R: [137 133 147 112 165 107 101  99 140]
L: [146  78 114 129  97 127  99 124 154]
M: [165 195 107 130 133 127 173 157 133]
X: [141 159 107 130  98  47  93  85 149]
E: [159 130  69 114 121  73 102 129 170]
N: [176 120 103  64 136  73 133 154 130]
T: [154 119 132 161 107 143 151 157 117]
len: [141 159 107 130  98  47]
6
count M: [133]
2
len: [146  78 114 129  97 127  99 124 154]
9

F: [171 169 170 171 144 163 130 144 146 144 171 171 144 159 159]
V: [166 169 166 149 166 163 130 135 146 144 135 171  96 135 159]
C: [130 120  49 167 157 152  59 139 114 150  48 160 175 129 112]
count V: [96]
1
count F: [171]
4
count V: [166]
3

Dum: [137 133 119 128 127 133 130 128 119 127 119 115 128 114 136 135 139 129
 131 133 129 124 132 129 131 118 123 127 131 134 136 118 126 136 133 125
 124 132 129 129 126 129 131 125 133 127 133 124 117 126]
pif: [126 144 110  80 118 166 113 121 113 163 108 127  88 114 104 138 159 174
 111 120 200 128 119 107 152 160  89 113 139 113 152 169 124 127 176 119
 109 124  87 120 102 161 147 109 145 113 139 112 104 122]
Zagi: [136 108 138 158 130 115 143 126 145 119 139 123 135 114 145 123 114 101
 129 127 100 125 127 130 116 124 146 112 126 127 122 103 133 135  89 130
 143 129 143 140 150 122 126 136 128 124 107 145 120 136]
Lemaf: [133 121 126 124 125 141 133 122 137 146 124 129 105 114 125 131 134 133
 116 123 152 127 118 114 133 152 117 111 135 130 136 131 130 147 126 126
 130 124 112 135 130 147 139 120 141 112 150 119 132 125]
Vizov: [133 128 127 130 122 130 129 129 123 129 126 145 129 114 131 132 124 124
 129 128 128 128 128 126 126 126 130 122 132 129 127 128 126 123 133 125
 130 130 123 131 129 129 128 121 136 126 127 133 126 132]
guti: [136 108 138 158 130 115 143 126 145 119 139 123 135 114 145 123 114 101
 129 127 100 125 127 130 116 124 146 112 126 127 122 103 133 135  89 130
 143 129 143 140 150 122 126 136 128 124 107 130 147 131]
lazu: [119 139 116 116 131 142 121 123 139 162 115 144  91 114 115 138 112 142
 111 125 170 128 103 112 133 169 105 121 142 141 127 134 129 119 143 130
 129 116 102 134 111 158 139 107 149 111 167 111 123 110]
segem: [133 121 126 124 125 141 133 121 137 146 124 129 105 114 125 131 134 133
 116 123 152 127 118 114 133 152 117 111 135 130 136 131 130 147 126 126
 130 124 112 135 130 147 139 120 141 112 150 119 132 125]
count Dum: [129]
6
count pif: [113]
5
len: [137 133 119 128 127 133 130 128 119 127 119 115 128 114 136 135 139 129
 131 133 129 124 132 129 131 118 123 127 131 134 136]
31
len: [133 121 126 124 125 141 133 122 137 146 124 129 105 114 125 131 134 133
 116 123 152 127 118 114 133 152 117 111 135 130 136 131 130 147 126 126
 130 124 112 135 130 147 139 120 141 112 150 119 132 125]
50

Borug: [133  72  74  79 159 151 188  70  92 106 115 164  93 176  85 164 100 215
 167 128 143  98 122 106  88  85 129  98 164 113 178  95]
nad: [118 129 109 114 125 136 125 122 115 149 124 158 150 149 114 130 102 160
  91 130 131 156 105  74 160 135 125 158 120 136 152 148]
luf: [103 122 102 107  91 142 132 109 157 139 148  96 163 101 113 139  71 112
 153 131 143 162 137 124 119 100 160 144 153 131 112  84]
rego: [153  99 133 140 151 116 119 139 131 149 135 150 127 168 129 114 126 155
 135 139 123 121 133 110 135 140 110 132 149 154 140 141]
Vabi: [128 114 154 155 120 108  73 163 151 156 138  90 147 117 149  78 123  86
 121 136 107 141 131 125 150 160 101 146 122 162  84 129]
tuvos: [144  99 140 133 175 128 140 133 107 123 117 130  99 158 138 118 160 162
 151 139 121 103 129 145 128 152  98 113 129 141 135 131]
putu: [170  40 145 159 117 106  70 162 135 182 139 136 126 117 136  57 113 159
 138 153  96 111 131  83 117 170  58 139 161 200 117 141]
raka: [131 151 160 145 147 113 130 144 109  96 108 111  91 107 152 122 192 103
 125 121 116  96 128 178 121 149 111 101  92 109 112 142]
kifa: [177 135 160 173 134  98  91 160 132 131 130 177 105 157 138 106 164 108
  93 116 107  84 135 118 119 133 108 109 129 132 138 182]
Lazad: [145  66  89 103 147 131 140  96 107 131 123 167 108 182  92 129  91 189
 140 127 125 101 120  80 104 100 110 112 163 134 162 116]
Vari: [120 132 129 131 108 122 110 133 139 134 132 113 140 111 129 117 114 103
 120 125 124 138 127 123 131 126 130 135 125 130 111 123]
Pigu: [135 124 107 123 103 133 121 119 146 148 145 157 153 142 108 137  85 135
 117 126 136 143 130  88 126 102 148 143 155 134 146 131]
len: [177 135 160 173 134  98]
6
len: [103 122 102 107  91 142 132 109 157 139 148  96 163 101 113 139  71 112
 153 131 143 162]
22
count putu: [117]
4
len: [131 151 160 145 147 113 130 144 109  96 108 111  91 107 152 122 192 103
 125 121 116  96 128 178 121 149 111 101  92 109 112]
31
len: [170  40 145 159 117 106  70 162 135 182 139 136 126 117 136  57 113 159
 138 153  96 111 131  83 117 170  58 139 161 200 117 141]
32
len: [103 122 102 107  91 142 132 109 157 139 148  96 163 101 113 139]
16

ral: [ 67 104 160 132 124 116 108 101 118 114 142 110  92 144 141]
nel: [ 67 104 160 132 124 116 108 101 118 114 142 110  93 144 141]
sepa: [ 67 104 160 132 124 116 108 101 118 114 142 110 140 110 163]
len: [ 67 104 160 132 124 116 108 101 118 114]
10
len: [ 67 104 160 132 124 116 108 101]
8

